Here is a tiny trained network, its code and every weight. The questions are about switching its units off for an input and a class, where a switched-off unit gives its printed mean instead of its output.

import numpy as np


def w(rows, s, z=0):
    codes = np.array(rows[::2]) - 128.0
    scale = np.full(codes.shape[1], s)
    scale[-1] = z or s
    return codes * scale


def norm(h):
    return h / np.sqrt((h * h).mean(-1, keepdims=True) + 1e-5)


def f(y):
    return np.maximum(y, 0)


def log_softmax(a):
    a = a - a.max(-1, keepdims=True)
    return a - np.log(np.exp(a).sum(-1, keepdims=True))


def net(x, mask):
    res = np.array(x, float).reshape(1, 3) / 4 @ E
    u = 0
    for l in range(3):
        y = f(norm(res) @ A[l][:, :-1].T + A[l][:, -1])
        res = res + np.where(mask[u : u + 11], y, B[l][:, -1]) @ B[l][:, :-1]
        u += 11
    return log_softmax(norm(res)[-1] @ U[:, :-1].T + U[:, -1])


A, B = {}, {}
E = w([
[126,80,179],'x0',
[255,141,64],'x1',
[151,146,222],'x2',
],0.0062)
A[0] = w([
[186,115,116,67],'L0N1',
[16,35,55,221],'L0N2',
[101,74,113,9],'L0N3',
[135,233,81,108],'L0N4',
[248,44,137,72],'L0N5',
[145,144,81,203],'L0N6',
[158,165,42,91],'L0N7',
[67,129,138,157],'L0N8',
[141,54,134,219],'L0N9',
[151,78,217,177],'L0N10',
[6,48,95,168],'L0N11',
],0.011,0.0014)
B[0] = w([
[144,134,75,174],'L0N1',
[86,27,170,253],'L0N2',
[160,200,98,151],'L0N3',
[23,128,127,188],'L0N4',
[108,175,159,221],'L0N5',
[135,108,88,182],'L0N6',
[83,166,133,208],'L0N7',
[253,116,180,195],'L0N8',
[46,209,55,171],'L0N9',
[82,146,45,213],'L0N10',
[183,109,154,252],'L0N11',
],0.0051,0.0064)
A[1] = w([
[77,185,219,171],'L1N1',
[59,22,254,54],'L1N2',
[122,40,44,62],'L1N3',
[191,207,241,180],'L1N4',
[122,143,6,165],'L1N5',
[78,171,127,64],'L1N6',
[77,77,11,187],'L1N7',
[60,154,118,97],'L1N8',
[159,135,136,27],'L1N9',
[113,212,146,251],'L1N10',
[84,110,136,106],'L1N11',
],0.0084,0.0022)
B[1] = w([
[33,63,153,204],'L1N1',
[208,188,146,255],'L1N2',
[71,63,124,166],'L1N3',
[1,49,36,196],'L1N4',
[128,98,212,201],'L1N5',
[118,160,61,151],'L1N6',
[118,154,166,203],'L1N7',
[108,206,103,160],'L1N8',
[57,191,103,129],'L1N9',
[43,126,134,197],'L1N10',
[235,249,159,158],'L1N11',
],0.0041,0.0075)
A[2] = w([
[76,212,200,166],'L2N1',
[135,39,58,182],'L2N2',
[226,130,11,120],'L2N3',
[158,100,126,56],'L2N4',
[176,252,38,57],'L2N5',
[67,180,100,167],'L2N6',
[254,147,90,8],'L2N7',
[223,75,139,143],'L2N8',
[188,66,113,18],'L2N9',
[82,176,92,59],'L2N10',
[169,26,147,129],'L2N11',
],0.0086,0.0013)
B[2] = w([
[64,254,105,251],'L2N1',
[78,49,162,164],'L2N2',
[102,144,151,172],'L2N3',
[91,171,79,135],'L2N4',
[137,126,240,223],'L2N5',
[126,58,80,254],'L2N6',
[146,202,182,143],'L2N7',
[123,201,33,159],'L2N8',
[52,109,91,142],'L2N9',
[164,101,205,215],'L2N10',
[109,214,106,187],'L2N11',
],0.0058,0.0049)
U = w([
[50,67,134,220],'0',
[72,167,137,171],'1',
[146,149,254,160],'2',
[136,169,84,78],'3',
[231,112,133,3],'4',
[224,88,56,6],'5',
],0.012,0.0036)

Each question gives the input, the list of numbers given to net, and the class t.
The units are the neurons (one row each of A and B). Each row of codes is followed by its name. A weight is (code - 128) times the scale printed after its matrix; where a second scale follows, it is the last column's (A, B and U).
mask holds one flag per neuron, layer by layer. A switched-off neuron (its flag False) gives its mean, the last column of its row in B, instead of its output. The means were averaged over made-up inputs and are rounded, as every weight is.
A unit's drop is (log p(t) with every unit on - log p(t) with that unit switched off) / (log p(t) with every unit on - log p(t) with every unit switched off).
The circuit of an input: a set's keep is (log p(t) with only the set's units on - log p(t) with every unit switched off) / (log p(t) with every unit on - log p(t) with every unit switched off). Starting from the 12 units with the biggest drops (on a tie, the unit counted first), units are removed one at a time, each time the one whose removal leaves the highest keep (on an exact tie, the one counted first), for as long as the keep stays at least 0.8.
circuit, biggest first: the units of the circuit, biggest drop first
most important unit: the unit with the biggest drop
k most important neurons: the k neurons with the biggest drops, biggest first
k most important neurons of layer l: the k neurons of layer l with the biggest drops, biggest first
input [0,7,-7], class 0: circuit, biggest first : L1N2, L2N2
input [5,7,-7], class 0: circuit, biggest first : L2N2
input [6,-8,-6], class 2: 2 most important neurons : L1N2, L1N4
input [1,5,6], class 0: 2 most important neurons of layer 1 : L1N4, L1N2
input [2,1,3], class 3: 2 most important neurons : L0N10, L2N1
input [-4,-6,-5], class 2: 4 most important neurons : L2N6, L1N4, L0N10, L0N1
input [-6,3,6], class 0: circuit, biggest first : L1N4, L1N2
input [-1,-2,7], class 0: 2 most important neurons : L0N2, L1N4
input [-2,5,7], class 0: 2 most important neurons : L1N4, L1N2
input [6,8,-2], class 2: 2 most important neurons of layer 0 : L0N2, L0N5
input [-6,-8,0], class 2: 3 most important neurons of layer 0 : L0N2, L0N8, L0N11
input [2,5,6], class 0: 3 most important neurons : L1N4, L1N2, L0N5
input [5,0,8], class 0: 2 most important neurons of layer 0 : L0N2, L0N4
input [-7,8,0], class 2: most important unit : L2N5
input [-5,8,-4], class 2: 2 most important neurons of layer 2 : L2N5, L2N1
input [7,-1,6], class 1: 2 most important neurons : L0N10, L2N1
input [-4,3,-4], class 0: 2 most important neurons of layer 0 : L0N6, L0N5
input [-5,-8,-4], class 2: 2 most important neurons of layer 1 : L1N2, L1N4
input [6,4,-3], class 1: 3 most important neurons of layer 0 : L0N5, L0N8, L0N11
input [6,7,-1], class 2: circuit, biggest first : L0N5
input [6,7,-2], class 2: 2 most important neurons : L0N2, L0N5
input [5,5,-1], class 1: 3 most important neurons of layer 1 : L1N10, L1N5, L1N2
